Below are the code and all the weights of a small trained network. Each question names an input and a class and asks about switching units off, where a switched-off unit gives its printed mean instead of its output.

import numpy as np


def w(rows, s, z=0):
    codes = np.array(rows[::2]) - 128.0
    scale = np.full(codes.shape[1], s)
    scale[-1] = z or s
    return codes * scale


def norm(h):
    return h / np.sqrt((h * h).mean(-1, keepdims=True) + 1e-5)


def f(y):
    return np.maximum(y, 0)


def log_softmax(a):
    a = a - a.max(-1, keepdims=True)
    return a - np.log(np.exp(a).sum(-1, keepdims=True))


def net(x, mask):
    res = np.array(x, float).reshape(1, 5) / 4 @ E
    u = 0
    for l in range(3):
        y = f(norm(res) @ A[l][:, :-1].T + A[l][:, -1])
        res = res + np.where(mask[u : u + 6], y, B[l][:, -1]) @ B[l][:, :-1]
        u += 6
    return log_softmax(norm(res)[-1] @ U[:, :-1].T + U[:, -1])


A, B = {}, {}
E = w([
[110,105,92,98,173,53,96,104,168],'x0',
[2,56,216,157,134,103,99,203,126],'x1',
[35,130,92,224,66,60,121,198,124],'x2',
[134,124,152,229,180,76,247,124,142],'x3',
[136,236,153,142,177,70,39,156,206],'x4',
],0.0064)
A[0] = w([
[136,140,92,154,48,110,125,140,120,72],'L0N1',
[103,122,133,174,101,46,68,133,173,81],'L0N2',
[181,160,192,173,128,184,157,135,166,73],'L0N3',
[203,168,111,197,109,96,137,119,129,1],'L0N4',
[120,46,137,167,59,120,180,141,144,92],'L0N5',
[124,254,125,80,139,104,73,159,193,44],'L0N6',
],0.0088,0.0063)
B[0] = w([
[156,90,17,135,139,146,144,165,128,181],'L0N1',
[97,194,163,167,202,176,113,111,197,231],'L0N2',
[148,153,92,135,152,208,86,179,177,174],'L0N3',
[92,187,2,24,116,164,158,139,92,162],'L0N4',
[207,56,58,121,189,126,89,128,74,237],'L0N5',
[177,94,108,163,106,82,35,103,82,255],'L0N6',
],0.0084,0.0047)
A[1] = w([
[157,104,112,63,138,110,121,131,55,253],'L1N1',
[122,85,171,35,84,187,90,131,82,131],'L1N2',
[133,115,101,159,172,115,174,170,135,159],'L1N3',
[146,156,94,81,2,219,151,103,110,27],'L1N4',
[84,62,103,189,107,141,177,161,22,82],'L1N5',
[155,124,108,164,168,107,85,134,91,94],'L1N6',
],0.0097,0.0043)
B[1] = w([
[119,127,167,107,94,82,254,91,138,254],'L1N1',
[119,203,125,70,88,206,175,151,17,208],'L1N2',
[148,31,164,48,99,122,126,176,127,191],'L1N3',
[49,196,69,123,200,211,162,245,93,194],'L1N4',
[149,167,57,223,92,108,52,104,117,222],'L1N5',
[134,102,154,132,118,159,72,125,147,194],'L1N6',
],0.0097,0.0085)
A[2] = w([
[164,156,37,110,76,156,158,103,52,169],'L2N1',
[51,105,245,99,160,163,167,163,109,229],'L2N2',
[207,139,177,166,128,254,184,143,82,26],'L2N3',
[89,88,122,87,81,176,90,119,89,49],'L2N4',
[66,79,118,152,95,189,94,191,77,6],'L2N5',
[182,92,171,101,131,175,199,11,149,57],'L2N6',
],0.0084,0.0025)
B[2] = w([
[68,186,124,104,127,159,199,111,97,247],'L2N1',
[141,91,97,89,133,153,254,128,130,173],'L2N2',
[117,157,65,58,163,183,71,172,183,187],'L2N3',
[91,193,79,138,116,212,154,162,93,157],'L2N4',
[242,137,109,103,243,133,91,63,244,176],'L2N5',
[146,146,188,197,97,66,61,109,239,163],'L2N6',
],0.0086,0.011)
U = w([
[96,47,209,157,175,88,199,183,177,105],'0',
[172,114,94,185,169,103,6,134,197,209],'1',
[35,152,206,186,163,82,125,180,141,67],'2',
[148,59,61,219,70,80,178,113,46,86],'3',
[129,155,193,95,46,156,31,142,26,46],'4',
[125,114,165,96,98,71,97,121,73,2],'5',
[120,197,56,75,134,201,188,157,90,195],'6',
[174,168,135,85,75,57,185,42,158,109],'7',
],0.016,0.0068)

Each question gives the input, the list of numbers given to net, and the class t.
The units are the neurons (one row each of A and B). Each row of codes is followed by its name. A weight is (code - 128) times the scale printed after its matrix; where a second scale follows, it is the last column's (A, B and U).
mask holds one flag per neuron, layer by layer. A switched-off neuron (its flag False) gives its mean, the last column of its row in B, instead of its output. The means were averaged over made-up inputs and are rounded, as every weight is.
A unit's drop is (log p(t) with every unit on - log p(t) with that unit switched off) / (log p(t) with every unit on - log p(t) with every unit switched off).
The circuit of an input: a set's keep is (log p(t) with only the set's units on - log p(t) with every unit switched off) / (log p(t) with every unit on - log p(t) with every unit switched off). Starting from the 12 units with the biggest drops (on a tie, the unit counted first), units are removed one at a time, each time the one whose removal leaves the highest keep (on an exact tie, the one counted first), for as long as the keep stays at least 0.8.
circuit, biggest first: the units of the circuit, biggest drop first
unit that matters most: the unit with the biggest drop
top k neurons: the k neurons with the biggest drops, biggest first
k most important neurons of layer l: the k neurons of layer l with the biggest drops, biggest first
drop of u: that unit's drop, to one decimal
input [5,5,-2,8,8], class 0: circuit, biggest first -> (L1N5 L2N1)
input [-1,7,6,1,-6], class 3: unit that matters most -> L0N5
input [4,-1,8,0,-5], class 3: circuit, biggest first -> (L2N3 L1N4)
input [7,-2,5,-2,-3], class 1: top 2 neurons -> (L0N2 L1N2)
input [2,2,1,6,6], class 2: top 2 neurons -> (L1N5 L0N5)
input [1,0,-6,4,-4], class 7: top 3 neurons -> (L2N6 L1N4 L0N2)
input [7,5,2,-2,-3], class 0: top 2 neurons -> (L0N2 L1N5)
input [3,-3,-1,7,1], class 7: 2 most important neurons of layer 1 -> (L1N4 L1N2)
input [-3,7,-3,-5,8], class 1: 2 most important neurons of layer 0 -> (L0N6 L0N2)
input [7,5,5,-1,-1], class 0: top 3 neurons -> (L0N2 L1N5 L0N6)
input [6,-8,-6,-8,5], class 7: 2 most important neurons of layer 1 -> (L1N1 L1N4)
input [7,-8,5,0,3], class 1: top 2 neurons -> (L1N2 L0N2)
input [8,4,5,-4,3], class 1: top 2 neurons -> (L1N1 L2N1)
input [4,-7,-8,7,1], class 7: circuit, biggest first -> (L2N6)
input [8,-4,-2,8,2], class 7: 2 most important neurons of layer 0 -> (L0N4 L0N2)
input [1,2,5,4,2], class 0: top 2 neurons -> (L0N2 L1N5)
input [3,5,5,5,3], class 0: top 2 neurons -> (L0N2 L1N5)
input [-4,1,-4,5,-1], class 1: 3 most important neurons of layer 1 -> (L1N2 L1N4 L1N1)
input [4,8,-4,6,6], class 0: top 2 neurons -> (L2N2 L1N5)
input [-3,5,3,3,-4], class 3: circuit, biggest first -> (L1N5)
input [-6,-2,8,1,-2], class 3: top 3 neurons -> (L1N5 L0N5 L1N2)
input [-3,6,6,2,2], class 1: top 2 neurons -> (L1N1 L0N5)
input [0,-1,-6,-8,5], class 4: 2 most important neurons of layer 1 -> (L1N4 L1N6)
input [5,-6,-6,-6,3], class 7: 2 most important neurons of layer 1 -> (L1N1 L1N4)
input [-7,0,7,-2,-5], class 3: top 2 neurons -> (L1N5 L0N5)
input [-3,-5,8,5,-7], class 3: drop of L0N5 -> 0.1
input [-2,1,2,8,0], class 1: top neuron -> (L1N1)
input [4,1,-8,7,-1], class 0: drop of L1N5 -> 0.3
input [5,-6,-8,7,0], class 7: drop of L0N2 -> 0.2
input [7,2,-1,5,-2], class 0: drop of L1N6 -> 0.0
